Look-ups in named tables: a row name and a column name give one cell, copied from the table.

kufa:
,litis,tima,bak
fike,423,423,414
komiko,138,139,123
lisu,804,802,802
divepap,406,407,397
fuva,530,529,523
kitiv,696,694,692
lifo,527,527,520
rin,348,348,337

divepap, tima => 407
lifo, litis => 527
rin, tima => 348
lisu, bak => 802
lifo, bak => 520
lifo, tima => 527
komiko, bak => 123
fike, tima => 423
rin, bak => 337
fuva, tima => 529
rin, litis => 348
fike, litis => 423
kitiv, tima => 694
komiko, tima => 139
fike, bak => 414
kitiv, bak => 692
Row with the largest bak: lisu

deda =
,vekad,muri
pubu,139,139
rogeva,124,124
ludozok,34,34
sison,152,151
gep,131,131
posene,180,180
tik,27,27
sasopo,200,200
tudusi,108,108

vekad of ludozok: 34
muri of sasopo: 200
muri of gep: 131
vekad of rogeva: 124
muri of sison: 151
muri of tudusi: 108
muri of ludozok: 34
vekad of sison: 152
vekad of gep: 131
vekad of sasopo: 200
muri of pubu: 139
muri of rogeva: 124
vekad of pubu: 139
muri of tik: 27
muri of posene: 180
vekad of tik: 27
vekad of posene: 180
vekad of tudusi: 108
Which row has the largest vekad? sasopo

Table rulon
	berel	tib	tov	nugev	vabar	sisima
voz	47	126	36	106	137	93
teluze	81	33	32	102	134	37
pibe	112	51	63	133	150	9
gar	144	108	76	163	140	5
laba	77	32	17	72	104	54
vidali	103	98	66	98	194	110
danuba	64	139	35	206	79	73
nenaf	149	53	122	171	94	158
ropala	143	100	83	144	159	36
moto	142	92	6	99	69	110
fak	77	59	95	207	97	112
novize	186	108	48	110	131	154

What is the vabar of fak in rulon?
97
What is the nugev of pibe in rulon?
133
What is the tov of vidali in rulon?
66
What is the sisima of laba in rulon?
54
What is the sisima of ropala in rulon?
36
What is the vabar of danuba in rulon?
79

Table konet
         ninab  did  nilu  sigi
beveve     148  239   689   555
balele     211  216   772   484
mezused    912  870   399   716
sibi       158  775   366   811
bapuba     145  253   632   577
nutupab    290  215   775   467
moruk      936  734   492   556
famo       141  313   509   620
geba       436  217   776   454
vupuno     904  874   392   738
mem        936  388   584   474
vir        869  880   378   791
tur        356  877   360   904
nozoki     836  881   373   820

vupuno, ninab => 904
famo, ninab => 141
mem, nilu => 584
sibi, nilu => 366
beveve, ninab => 148
sibi, sigi => 811
beveve, sigi => 555
famo, did => 313
mezused, did => 870
vir, did => 880
nutupab, ninab => 290
geba, sigi => 454
moruk, ninab => 936
mezused, nilu => 399
beveve, nilu => 689
tur, ninab => 356
vir, nilu => 378
vir, ninab => 869
balele, ninab => 211

Table sak
|  | gekiv | satef | fus |
|---|---|---|---|
| gitabat | 85 | 85 | -74 |
| gep | 92 | 92 | -80 |
| lavogab | 36 | 36 | -25 |
| lup | -58 | -58 | 70 |
| fupeb | -14 | -14 | 26 |
| kef | 92 | 92 | -81 |

satef of kef: 92
satef of lavogab: 36
satef of fupeb: -14
gekiv of lup: -58
gekiv of gitabat: 85
gekiv of fupeb: -14
fus of gitabat: -74
fus of lup: 70
gekiv of kef: 92
satef of gitabat: 85
fus of fupeb: 26
fus of lavogab: -25
satef of lup: -58
fus of gep: -80

Table bod
,nole,gibipa,robivip,zoz,voloz,dulit,zagez,teg,fuvufaf
malav,94,23,22,22,22,96,94,22,95
totib,64,54,54,54,53,63,64,55,63
mig,23,94,95,96,94,23,23,96,23
neluz,55,56,56,57,52,58,55,57,56
nutasu,44,67,67,69,61,47,44,69,47
nimuki,96,22,22,21,21,97,96,21,96
duzi,46,57,57,60,47,51,46,59,49

zoz of mig: 96
nole of totib: 64
voloz of neluz: 52
robivip of mig: 95
dulit of duzi: 51
voloz of duzi: 47
gibipa of mig: 94
dulit of mig: 23
zagez of totib: 64
nole of mig: 23
teg of nutasu: 69
teg of malav: 22
fuvufaf of mig: 23
fuvufaf of duzi: 49
zoz of totib: 54

kem =
cols = pimivuk, pevila
tid: [4, 2]
kal: [31, 29]
lop: [95, 95]
gabud: [106, 107]
virolif: [116, 117]
pipafa: [100, 100]
lonos: [135, 138]
bopata: [86, 87]
vid: [135, 140]
vel: [188, 197]
veroket: [116, 118]

pimivuk of pipafa: 100
pevila of veroket: 118
pimivuk of vid: 135
pevila of virolif: 117
pevila of gabud: 107
pevila of kal: 29
pimivuk of gabud: 106
pevila of lonos: 138
pimivuk of lop: 95
pimivuk of veroket: 116
pimivuk of vel: 188
pevila of lop: 95
Which row has the largest pimivuk? vel

